Here is a tiny trained network, its code and every weight. The questions are about switching its units off for an input and a class, where a switched-off unit gives its printed mean instead of its output.

import numpy as np


def w(rows, s, z=0):
    codes = np.array(rows[::2]) - 128.0
    scale = np.full(codes.shape[1], s)
    scale[-1] = z or s
    return codes * scale


def f(y):
    return np.maximum(y, 0)


def log_softmax(a):
    a = a - a.max(-1, keepdims=True)
    return a - np.log(np.exp(a).sum(-1, keepdims=True))


def net(x, mask):
    res = np.array(x, float).reshape(1, 7) / 4 @ E
    y = f(res @ A[0][:, :-1].T + A[0][:, -1])
    res = res + np.where(mask, y, B[0][:, -1]) @ B[0][:, :-1]
    return log_softmax(res[-1] @ U[:, :-1].T + U[:, -1])


A, B = {}, {}
E = w([
[5,158,120,3,144,145,81,43,171,211,97],'x0',
[164,178,137,153,88,155,177,88,2,94,128],'x1',
[136,183,138,121,74,50,131,148,24,122,153],'x2',
[193,99,127,193,60,244,235,79,30,115,112],'x3',
[130,69,119,220,240,234,155,65,217,117,75],'x4',
[159,78,125,70,119,152,132,133,137,127,137],'x5',
[62,252,132,250,180,112,125,120,141,121,97],'x6',
],0.0085)
A[0] = w([
[96,128,126,203,182,199,171,79,133,161,102,59],'neuron 0',
[75,140,132,50,94,82,135,98,95,163,123,100],'neuron 1',
[128,183,132,174,97,100,114,139,78,117,144,23],'neuron 2',
[108,117,129,206,146,234,123,61,140,118,124,51],'neuron 3',
[164,96,132,157,175,104,98,151,183,95,138,97],'neuron 4',
[134,209,126,194,109,82,157,144,40,120,126,61],'neuron 5',
[178,119,130,111,117,162,193,157,78,134,126,15],'neuron 6',
[193,65,134,151,53,172,153,103,4,125,134,47],'neuron 7',
[126,148,131,155,114,109,127,126,96,127,133,147],'neuron 8',
[98,148,129,62,111,97,125,123,99,151,132,24],'neuron 9',
[147,80,120,162,146,89,137,171,187,149,128,1],'neuron 10',
],0.017,0.0034)
B[0] = w([
[123,194,143,168,117,190,201,144,217,119,108,203],'neuron 0',
[120,179,115,98,102,197,36,165,187,86,144,199],'neuron 1',
[125,172,139,169,151,84,115,121,76,146,125,180],'neuron 2',
[94,206,125,112,135,196,194,109,200,136,96,206],'neuron 3',
[138,48,139,128,110,61,156,135,159,148,132,173],'neuron 4',
[138,207,144,153,145,16,156,128,69,128,113,213],'neuron 5',
[134,80,113,106,119,169,138,110,69,115,143,189],'neuron 6',
[180,6,106,114,113,207,138,134,9,130,154,251],'neuron 7',
[151,170,141,112,115,95,154,149,119,134,129,160],'neuron 8',
[73,138,115,119,134,164,36,69,120,154,115,180],'neuron 9',
[133,70,140,137,177,56,134,126,146,122,137,163],'neuron 10',
],0.015,0.029)
U = w([
[159,199,145,177,161,58,138,123,24,123,137,132],'0',
[69,113,106,49,148,133,39,119,156,115,161,70],'1',
[205,49,86,119,123,199,185,93,33,99,159,251],'2',
[129,119,132,152,184,198,225,88,168,126,80,49],'3',
[133,1,148,116,214,69,153,154,189,137,150,82],'4',
],0.0071,0.002)

Each question gives the input, the list of numbers given to net, and the class t.
The units are the neurons (one row each of A and B). Each row of codes is followed by its name. A weight is (code - 128) times the scale printed after its matrix; where a second scale follows, it is the last column's (A, B and U).
mask holds one flag per neuron, in row order. A switched-off neuron (its flag False) gives its mean, the last column of its row in B, instead of its output. The means were averaged over made-up inputs and are rounded, as every weight is.
A unit's drop is (log p(t) with every unit on - log p(t) with that unit switched off) / (log p(t) with every unit on - log p(t) with every unit switched off).
The circuit of an input: a set's keep is (log p(t) with only the set's units on - log p(t) with every unit switched off) / (log p(t) with every unit on - log p(t) with every unit switched off). Starting from all 11 units, units are removed one at a time, each time the one whose removal leaves the highest keep (on an exact tie, the one counted first), for as long as the keep stays at least 0.8.
circuit, biggest first: the units of the circuit, biggest drop first
top k neurons: the k neurons with the biggest drops, biggest first
drop when u is switched off: that unit's drop, to one decimal
input [3,-1,-2,-3,-1,-4,6], class 1: circuit, biggest first	neuron 5; neuron 3; neuron 7
input [-4,-4,-3,6,5,-4,-3], class 3: circuit, biggest first	neuron 3
input [-2,5,-2,-6,2,-1,-2], class 4: top 2 neurons	neuron 7; neuron 5
input [-1,4,-1,6,8,6,0], class 3: top 2 neurons	neuron 3; neuron 0
input [-6,-6,4,6,4,-8,7], class 3: top 2 neurons	neuron 0; neuron 3
input [2,-2,8,1,-5,6,0], class 1: top 2 neurons	neuron 1; neuron 9
input [2,-1,-3,2,-8,1,-7], class 1: top 2 neurons	neuron 1; neuron 9
input [0,5,-3,-5,1,4,-4], class 1: top 4 neurons	neuron 7; neuron 5; neuron 0; neuron 10
input [-3,8,5,2,-5,-8,-3], class 0: top 3 neurons	neuron 5; neuron 2; neuron 8
input [-7,-3,3,-4,5,0,6], class 4: top 2 neurons	neuron 4; neuron 10
input [-7,0,3,6,7,-5,5], class 3: top 2 neurons	neuron 3; neuron 0
input [-7,5,7,3,6,-4,8], class 0: drop when neuron 5 is switched off	5.5
input [0,0,4,3,-7,7,5], class 0: drop when neuron 5 is switched off	0.2
input [7,4,-4,8,-8,-3,5], class 0: circuit, biggest first	neuron 5
input [-5,5,3,1,-3,-5,2], class 0: drop when neuron 5 is switched off	3.1
